Here is a tiny trained network, its code and every weight. The questions are about switching its units off for an input and a class, where a switched-off unit gives its printed mean instead of its output.

import numpy as np


def w(rows, s, z=0):
    codes = np.array(rows[::2]) - 128.0
    scale = np.full(codes.shape[1], s)
    scale[-1] = z or s
    return codes * scale


def f(y):
    return y / 2 * (1 + np.tanh(0.7978845608 * (y + 0.044715 * y**3)))


def log_softmax(a):
    a = a - a.max(-1, keepdims=True)
    return a - np.log(np.exp(a).sum(-1, keepdims=True))


def net(x, mask):
    res = np.array(x, float).reshape(1, 4) / 4 @ E
    y = f(res @ A[0][:, :-1].T + A[0][:, -1])
    res = res + np.where(mask, y, B[0][:, -1]) @ B[0][:, :-1]
    return log_softmax(res[-1] @ U[:, :-1].T + U[:, -1])


A, B = {}, {}
E = w([
[126,129,129,124,111,124,124,123,131,124],'x0',
[52,84,90,86,115,103,192,208,167,187],'x1',
[192,153,146,110,87,96,206,86,125,176],'x2',
[141,170,171,39,120,120,22,91,118,251],'x3',
],0.014)
A[0] = w([
[58,109,124,119,113,124,201,156,131,119,44],'n1',
[207,132,138,133,94,117,250,98,130,122,121],'n2',
[95,120,125,148,158,142,74,151,136,79,101],'n3',
[55,94,126,144,133,134,87,150,127,48,74],'n4',
[152,121,123,162,128,132,186,126,127,34,12],'n5',
[210,147,138,168,151,141,115,87,118,28,3],'n6',
],0.026,0.005)
B[0] = w([
[81,41,135,101,45,113,116,158,169,206,208],'n1',
[155,213,106,177,226,150,181,116,85,11,239],'n2',
[158,182,120,158,174,134,162,116,105,63,199],'n3',
[153,203,111,152,203,140,185,114,91,58,217],'n4',
[163,131,165,92,104,129,6,83,128,200,242],'n5',
[63,39,117,102,56,104,170,182,174,193,254],'n6',
],0.012,0.033)
U = w([
[113,181,142,152,163,157,158,137,108,99,105],'0',
[52,75,145,139,79,129,172,189,165,163,221],'1',
[158,168,213,99,136,153,3,70,118,190,6],'2',
],0.012,0.0013)

Each question gives the input, the list of numbers given to net, and the class t.
The units are the neurons (one row each of A and B). Each row of codes is followed by its name. A weight is (code - 128) times the scale printed after its matrix; where a second scale follows, it is the last column's (A, B and U).
mask holds one flag per neuron, in row order. A switched-off neuron (its flag False) gives its mean, the last column of its row in B, instead of its output. The means were averaged over made-up inputs and are rounded, as every weight is.
A unit's drop is (log p(t) with every unit on - log p(t) with that unit switched off) / (log p(t) with every unit on - log p(t) with every unit switched off).
The circuit of an input: a set's keep is (log p(t) with only the set's units on - log p(t) with every unit switched off) / (log p(t) with every unit on - log p(t) with every unit switched off). Starting from all 6 units, units are removed one at a time, each time the one whose removal leaves the highest keep (on an exact tie, the one counted first), for as long as the keep stays at least 0.8.
circuit, biggest first: the units of the circuit, biggest drop first
most important unit: the unit with the biggest drop
top k neurons: the k neurons with the biggest drops, biggest first
drop when u is switched off: that unit's drop, to one decimal
input [6,-3,2,0], class 1: circuit, biggest first => (n4)
input [0,1,6,6], class 0: top 2 neurons => (n5; n6)
input [-6,5,-6,-8], class 2: top 3 neurons => (n5; n1; n2)
input [-6,-7,-5,1], class 1: top 2 neurons => (n6; n2)
input [1,1,0,0], class 1: top 4 neurons => (n5; n2; n4; n3)
input [-1,1,7,7], class 0: top 3 neurons => (n5; n6; n1)
input [-5,3,-2,4], class 2: top 4 neurons => (n6; n2; n1; n4)
input [3,5,-5,-6], class 2: top 2 neurons => (n5; n6)
input [-1,5,5,-1], class 0: top 2 neurons => (n2; n6)
input [-6,-5,6,-7], class 2: top 3 neurons => (n5; n4; n3)
input [-3,-7,8,2], class 0: top 2 neurons => (n2; n1)
input [-1,3,6,4], class 0: top 2 neurons => (n5; n6)
input [-2,4,-1,5], class 2: top 3 neurons => (n6; n2; n1)
input [-7,-6,1,-3], class 1: most important unit => n6
input [-1,-5,1,4], class 1: circuit, biggest first => (n5; n2)
input [0,-1,-6,5], class 0: drop when n5 is switched off => 2.9
input [2,-5,-3,1], class 1: drop when n6 is switched off => 0.6
input [-1,-2,-7,6], class 0: drop when n2 is switched off => 0.0
